Below are the code and all the weights of a small trained network. Each question names an input and a class and asks about switching units off, where a switched-off unit gives its printed mean instead of its output.

import numpy as np


def w(rows, s, z=0):
    codes = np.array(rows[::2]) - 128.0
    scale = np.full(codes.shape[1], s)
    scale[-1] = z or s
    return codes * scale


def f(y):
    return y / 2 * (1 + np.tanh(0.7978845608 * (y + 0.044715 * y**3)))


def log_softmax(a):
    a = a - a.max(-1, keepdims=True)
    return a - np.log(np.exp(a).sum(-1, keepdims=True))


def net(x, mask):
    res = np.array(x, float).reshape(1, 5) / 4 @ E
    y = f(res @ A[0][:, :-1].T + A[0][:, -1])
    res = res + np.where(mask, y, B[0][:, -1]) @ B[0][:, :-1]
    return log_softmax(res[-1] @ U[:, :-1].T + U[:, -1])


A, B = {}, {}
E = w([
[27,73,230,55],'x0',
[221,62,79,169],'x1',
[159,225,133,42],'x2',
[239,137,254,149],'x3',
[68,158,147,228],'x4',
],0.0089)
A[0] = w([
[173,176,133,167,140],'N1',
[81,10,144,134,144],'N2',
[100,87,176,190,69],'N3',
[151,152,203,90,219],'N4',
[137,201,176,59,147],'N5',
[95,60,121,138,70],'N6',
[97,45,103,170,49],'N7',
[128,165,205,88,252],'N8',
[39,221,125,112,118],'N9',
[35,168,82,74,133],'N10',
[134,199,182,210,233],'N11',
],0.013,0.0036)
B[0] = w([
[98,78,102,176,191],'N1',
[37,73,174,81,225],'N2',
[133,107,138,103,199],'N3',
[165,173,99,140,231],'N4',
[111,134,45,87,231],'N5',
[102,63,113,76,169],'N6',
[132,56,70,82,193],'N7',
[169,169,59,133,238],'N8',
[181,234,176,65,238],'N9',
[139,181,157,84,254],'N10',
[135,204,255,188,241],'N11',
],0.01)
U = w([
[155,231,136,61,255],'0',
[149,149,138,249,50],'1',
[74,70,191,88,43],'2',
[143,106,35,110,110],'3',
],0.013,0.0043)

Each question gives the input, the list of numbers given to net, and the class t.
The units are the neurons (one row each of A and B). Each row of codes is followed by its name. A weight is (code - 128) times the scale printed after its matrix; where a second scale follows, it is the last column's (A, B and U).
mask holds one flag per neuron, in row order. A switched-off neuron (its flag False) gives its mean, the last column of its row in B, instead of its output. The means were averaged over made-up inputs and are rounded, as every weight is.
A unit's drop is (log p(t) with every unit on - log p(t) with that unit switched off) / (log p(t) with every unit on - log p(t) with every unit switched off).
The circuit of an input: a set's keep is (log p(t) with only the set's units on - log p(t) with every unit switched off) / (log p(t) with every unit on - log p(t) with every unit switched off). Starting from all 11 units, units are removed one at a time, each time the one whose removal leaves the highest keep (on an exact tie, the one counted first), for as long as the keep stays at least 0.8.
circuit, biggest first: the units of the circuit, biggest drop first
top k neurons: the k neurons with the biggest drops, biggest first
drop when u is switched off: that unit's drop, to one decimal
input [2,-6,-6,0,1], class 2: circuit, biggest first : [N2]
input [-2,8,5,8,-2], class 1: top 2 neurons : [N1; N9]
input [1,6,-3,-3,-5], class 2: circuit, biggest first : [N2; N8]
input [-4,-4,-7,-3,-1], class 2: circuit, biggest first : [N8; N4]
input [7,4,1,5,8], class 1: circuit, biggest first : [N9; N11]
input [3,-1,-4,5,5], class 2: top 2 neurons : [N2; N3]
input [-3,3,-8,-1,3], class 2: circuit, biggest first : [N2; N8]
input [-7,0,8,5,4], class 1: circuit, biggest first : [N1; N9]
input [-1,8,3,-2,0], class 3: top 2 neurons : [N11; N9]
input [-4,1,5,2,-2], class 3: top 3 neurons : [N9; N10; N1]
input [1,6,6,-3,6], class 1: drop when N10 is switched off : 0.2
input [3,8,-8,6,-8], class 2: drop when N2 is switched off : 0.2
input [5,8,0,2,-2], class 2: drop when N2 is switched off : 0.1
input [-2,3,-1,-4,1], class 3: top neuron : [N11]
